After every row comes roughly how far along a hidden order it lies, from 0 to 12.
In the rows, 128 means zero.
[129  88 149  50 107 121 119 158 129 114 177  77  98 138 136 138 157 125
  87 132  81  79  32 214 134 111  98 134 144 179  94 108 129 113 142 143
 100 161  81 156 122 126  85 164 120 137 187 142 142 126 145 120 162  73
 114  75 114 125 101 108  84 142 128 130 141 113 133 133 108 176 101 176
 147 126 146 129 128  92 139 154 175 141 167 137 103 145 124 118 139 123
  89 135 116 166 214 129 149 117 100  74 137 163 140 117 111 133 166 184
  84 129 122  63 122  97 101 171 119 150 143 137 119 108 143 178 108 120
 126 125 192 131] : 9
[ 97 102 129 122 100 131  91 149 136 117 173  73  89 127 140 131 145  94
 113 140  84  85  58 230 114 114 103 135 145 181 150 100 112 136 142 128
 104 180  78 133 138 126  84 173 116 134 170 142 142 122 170  74 170 102
 139 115 132 111 124 108  74 178 136 124 131 102 132 130 120 201 113 193
 144 126 151  70 135 102 146 177 184 127 185 134 122 157 133 133 128 138
 105 135 113 136 213 135 155 117  98  70 125 190 135 102  51 131 135 161
  73 131 112  85 121 116  90 165  99 133 142 166 125 106 127 183 148  89
  99 119 193 124] : 4
[ 94 107  90 123  71 144 104 137 136 111 143  81 124 134 153 109 178 121
 136 143 115  94 127 220  88  90 103 123 148 167 159  89 118 168 122 133
  67 176 111 128 112 137 101 159 126 130 206 138 136 129 146 103 174  78
 150 126 122 118 139 104  97 167 142 119 135 127 119 118 126 159  98 157
 146 104 134  92 145 124 163 150 165 131 161 136 109 168 163 131 131 143
 100 120 134 125 211 146 187 128 100 103 141 179 128 132  83 125 130 196
  54 154 126  84 124 128  96 153 117 112 140 143 145 134 152 182 141  92
  96 126 172 137] : 8
[ 86 119 104 149 106 135  99 131 133 128 177  76  94 133 144 127 132  91
 112 144  73  93  64 213 111  92  86 126 152 189 166  89 108 131 164 135
 112 170  83 109 138 135 100 156 115 141 155 136 144 122 152  62 168 117
 132 101 137 113 139 109 119 167 145 115 126 104 124 134 130 183 104 196
 143 130 146  73 144 110 150 193 174 130 184 147 122 183 143 136 126 145
 106 143 118 140 196 143 171 121  88  85 125 151 129 121  77 127 149 187
  58 141 109  95 111 126  76 164 109 128 142 169 137 114 127 196 142  83
  85 124 194 113] : 6
[113 114 108  90 101 130 121 137 127 121 163  92 118 144 148 127 144 122
 106 138  83  96  35 206 115  93  93 121 155 181 132  97 124 124 151 141
  79 156  42 123 116 131  97 150 121 141 187 137 145 126 130 124 168  85
 119  75 118 127 136 111  97 166 141 118 137 113 118 131 123 164  96 167
 152 112 141 124 139 117 149 162 159 146 152 146 105 165 146 123 134 132
  99 143 126 154 194 140 179 124 100  87 139 152 131 139 113 127 163 194
  86 152 117  70 119 116  94 160 128 138 147 146 133 121 158 193 113 101
  96 131 186 117] : 9
[114  99 132  80 103 125 111 158 133 112 166  65 121 136 151 127 163 133
 110 137  88  88  67 207 113 105  96 130 147 175 119  98 123 139 142 137
  81 170  87 151 118 130  78 164 120 132 217 140 140 125 151 115 161  67
 136 106 116 121 114 109  95 155 139 125 140 121 128 123 110 169 101 166
 151 116 141  51 133  97 146 152 177 134 150 132 106 166 143 121 136 137
  96 124 125 137 205 138 162 120  96  75 138 181 134 119  88 130 149 191
  84 144 123  51 125 110 110 160 115 137 143 136 130 112 141 185 130 107
 115 123 176 139] : 11
[105 101 120  90 102 122 108 148 132 121 171  79  95 134 144 133 141 103
 107 139  77  81  29 224 120  98  85 130 155 180 137 100 118 123 148 139
 105 167  88 135 127 131  83 164 117 136 194 139 142 121 155  92 166  83
 126 100 120 117 127 111  89 165 149 113 134 108 128 130 118 199 104 182
 146 121 149 104 135 101 140 172 181 136 168 141 111 170 132 123 132 138
 103 137 121 147 188 136 160 120  90  78 130 182 135 116  85 131 160 198
  71 136 117  71 120 111  89 167 106 137 145 150 130 106 133 191 132  98
 102 124 187 123] : 12
[133 101  94  47  83 119 129 148 128 117 160  92 122 123 151 132 155 160
 113 124 107 102  49 249 131  82 107 146 139 159  90 112 124 128 171 142
  61 191  43 128 104 124  87 156 134 145 172 131 145 141 137 146 154  48
  98  70 113 147 112 121  75 159 129 125 138 117 119 132 113 125  98 155
 141 116 137 139 134  95 143 158 152 154 150 148 113 151 123 111 138 114
 108 132 110 158 219 124 161 124 110  94 143 175 139 135 107 130 164 189
 114 143 127  44 129 106 109 153 121 127 152 119 126 127 165 158 105 116
 122 130 165 123] : 7
[108 107  96  81  81 137 105 156 135 111 156  79 128 117 156 125 174 145
 112 130 111 103 114 255 117 104 108 140 133 153 125 111 120 158 142 133
  64 182  53 138 113 126  97 164 130 134 169 133 139 140 163 132 168  57
 126  94 125 133 114 119  73 161 111 127 137 120 125 128 119 153 110 166
 143 120 139 104 138 102 151 186 160 136 160 133 111 147 142 125 134 130
 108 118 115 132 245 129 178 122 107  93 138 208 135 131  83 128 151 183
 123 136 127  78 124 112 123 148 115 121 140 133 129 129 161 164 135 112
 114 125 159 134] : 0
[ 96 117  90 121  94 139 110 135 133 117 148  69 133 126 148 117 167 120
 122 139 109  93 107 243 102  93 101 130 148 170 153  95 113 157 141 135
  70 183  72 122 115 133  88 164 129 136 182 135 139 135 145 115 167  73
 131 109 128 128 134 113 102 164 136 119 134 118 116 125 129 156 102 165
 145 114 137  93 145 120 151 170 156 135 163 141 116 162 150 133 130 136
 108 128 123 131 203 146 181 125  96 112 137 178 131 131  91 125 133 195
  64 146 123  83 122 122 101 145 124 117 145 146 138 134 156 187 139  92
  96 126 165 128] : 9
[116  89 132  70  79 122 103 160 135 114 185  74  83 111 149 142 143 116
  92 126  91  83  31 227 137 120  99 158 133 161 113 119 119 134 156 133
  98 166  64 147 133 112  87 170 124 138 154 138 148 131 178 102 166  77
 123  87 128 125  91 113  55 153 114 133 138 102 136 137 113 183 106 185
 141 136 151  77 134  84 130 171 190 136 191 133 112 146 119 122 135 121
 111 127 103 151 208 116 133 116 102  84 125 228 141  99  96 134 150 149
  85 113 118  82 121  93 102 163 104 139 142 146 110 105 143 168 134 107
 123 119 191 124] : 0
[110  91 113  91  91 127 106 153 136 107 163  81 119 125 148 127 169 125
 125 135  66  89  71 212 113 105 106 142 142 172 118 109 119 146 139 132
  59 184  72 145 118 122  80 172 128 128 207 140 140 129 167 114 167  74
 136 105 122 127 114 109  74 144 137 128 138 123 129 125 113 169 103 160
 149 116 134 114 135  98 140 151 176 135 165 128 115 163 136 119 131 130
 103 120 120 132 196 135 159 122  90  86 131 196 134 110  84 131 144 181
  81 131 124  49 124 112 119 157 108 126 140 136 126 117 151 178 141 105
 115 122 180 137] : 9
[117  98 119  62  82 129 106 153 137 109 166  87 118 116 157 130 169 145
 104 129  92  94  85 227 123 111 108 153 130 173 102 110 125 148 131 135
  76 169  62 155 118 116  92 170 130 131 179 137 142 139 174 132 166  65
 130  93 122 128  98 118  59 160 113 134 137 124 131 130 114 138 107 183
 142 123 146 107 131  91 137 135 169 134 168 126 107 135 134 122 138 119
 100 117 113 144 224 123 151 117 109  86 135 211 138 118  96 132 138 173
 101 127 126  67 127  99 127 156 113 128 142 129 121 122 161 163 130 116
 124 122 167 138] : 1
[114 103 110  83  91 131 115 148 133 114 168  78 126 131 153 123 166 135
 114 134  98  91  74 222 118 121 104 134 144 170 119 109 119 140 141 137
  83 173  71 137 115 127  88 148 125 136 194 138 135 131 147 125 170  75
 125  86 117 126 121 114  92 157 129 123 139 117 124 128 118 158 102 178
 148 115 143 114 138  92 150 158 163 138 154 137 110 159 143 125 135 126
  99 123 120 150 255 132 170 123 106 100 141 176 134 128 108 128 150 196
  96 142 123  65 124 112 106 157 121 129 142 136 128 124 156 181 122 104
 110 127 169 131] : 6
